Below are the code and all the weights of a small trained network. Each question names an input and a class and asks about switching units off, where a switched-off unit gives its printed mean instead of its output.

import numpy as np


def w(rows, s, z=0):
    codes = np.array(rows[::2]) - 128.0
    scale = np.full(codes.shape[1], s)
    scale[-1] = z or s
    return codes * scale


def f(y):
    return y / 2 * (1 + np.tanh(0.7978845608 * (y + 0.044715 * y**3)))


def log_softmax(a):
    a = a - a.max(-1, keepdims=True)
    return a - np.log(np.exp(a).sum(-1, keepdims=True))


def net(x, mask):
    res = np.array(x, float).reshape(1, 5) / 4 @ E
    y = f(res @ A[0][:, :-1].T + A[0][:, -1])
    res = res + np.where(mask, y, B[0][:, -1]) @ B[0][:, :-1]
    return log_softmax(res[-1] @ U[:, :-1].T + U[:, -1])


A, B = {}, {}
E = w([
[191,120,54,89,205,190,107],'x0',
[63,183,110,228,153,143,183],'x1',
[131,185,23,210,46,159,43],'x2',
[32,62,29,2,70,115,123],'x3',
[238,175,112,88,112,211,234],'x4',
],0.0085)
A[0] = w([
[170,129,117,51,110,207,124,111],'n1',
[122,129,148,100,213,86,156,72],'n2',
[139,99,149,140,85,120,171,76],'n3',
[158,82,187,123,179,146,147,255],'n4',
[188,132,78,63,133,153,140,202],'n5',
[142,171,171,190,167,136,74,41],'n6',
[99,163,83,155,137,146,117,221],'n7',
[79,124,95,158,137,153,183,33],'n8',
[107,72,11,129,194,111,8,232],'n9',
[65,70,103,109,26,81,86,35],'n10',
[183,97,203,196,173,119,67,23],'n11',
[100,129,123,121,122,180,85,159],'n12',
[113,65,167,127,202,147,156,73],'n13',
[163,162,94,165,125,114,124,167],'n14',
[151,120,106,90,167,207,100,19],'n15',
[55,83,118,79,62,125,33,150],'n16',
[111,70,172,125,175,159,154,118],'n17',
[106,197,102,216,95,194,159,16],'n18',
[175,119,85,45,136,198,130,240],'n19',
],0.013,0.0024)
B[0] = w([
[169,156,105,106,117,7,178,206],'n1',
[122,121,229,77,138,102,181,169],'n2',
[115,110,100,82,152,140,92,145],'n3',
[99,125,186,91,135,138,171,189],'n4',
[136,142,77,113,83,24,212,212],'n5',
[127,168,232,154,70,142,82,194],'n6',
[82,104,144,171,125,196,169,184],'n7',
[114,124,164,140,66,175,130,160],'n8',
[69,19,3,117,209,165,147,252],'n9',
[86,124,227,87,187,111,107,226],'n10',
[209,234,239,187,45,171,111,201],'n11',
[127,77,141,145,113,139,183,155],'n12',
[70,137,238,86,139,64,122,172],'n13',
[120,90,121,154,95,142,130,174],'n14',
[84,142,65,131,154,30,154,178],'n15',
[114,15,145,55,191,143,112,234],'n16',
[158,141,179,69,167,109,203,166],'n17',
[71,43,108,219,111,166,96,220],'n18',
[170,175,96,122,109,2,248,231],'n19',
],0.0087,0.015)
U = w([
[179,83,136,120,117,99,27,50],'0',
[118,90,2,168,115,72,184,83],'1',
[106,133,167,239,92,219,97,224],'2',
[140,183,153,68,112,33,189,109],'3',
[129,122,57,95,220,193,74,1],'4',
[50,7,153,21,223,120,163,195],'5',
],0.01,0.005)

Each question gives the input, the list of numbers given to net, and the class t.
The units are the neurons (one row each of A and B). Each row of codes is followed by its name. A weight is (code - 128) times the scale printed after its matrix; where a second scale follows, it is the last column's (A, B and U).
mask holds one flag per neuron, in row order. A switched-off neuron (its flag False) gives its mean, the last column of its row in B, instead of its output. The means were averaged over made-up inputs and are rounded, as every weight is.
A unit's drop is (log p(t) with every unit on - log p(t) with that unit switched off) / (log p(t) with every unit on - log p(t) with every unit switched off).
The circuit of an input: a set's keep is (log p(t) with only the set's units on - log p(t) with every unit switched off) / (log p(t) with every unit on - log p(t) with every unit switched off). Starting from the 12 units with the biggest drops (on a tie, the unit counted first), units are removed one at a time, each time the one whose removal leaves the highest keep (on an exact tie, the one counted first), for as long as the keep stays at least 0.8.
units of the circuit, in order: the units of the circuit, biggest drop first
top k neurons: the k neurons with the biggest drops, biggest first
drop of u: that unit's drop, to one decimal
input [-1,1,-4,-6,-5], class 2: units of the circuit, in order => n11
input [-6,3,-2,5,8], class 3: top 2 neurons => n9, n18
input [-5,0,-4,-2,-1], class 3: top 3 neurons => n9, n16, n18
input [0,-2,-4,-8,-3], class 2: top 2 neurons => n11, n19
input [-1,-4,4,0,5], class 3: top 4 neurons => n9, n18, n1, n19
input [6,-7,-3,-6,-6], class 3: top 2 neurons => n11, n16
input [0,1,-7,-2,-1], class 3: top 4 neurons => n9, n16, n18, n10
input [-5,5,-6,-1,-3], class 3: top 4 neurons => n9, n16, n18, n10
input [0,-3,-1,-8,-6], class 2: drop of n10 => 0.0
input [-6,-8,-8,-2,4], class 3: drop of n9 => 0.1
input [1,-1,1,-1,6], class 3: drop of n9 => 2.6
input [4,-6,1,7,3], class 1: drop of n19 => 0.2
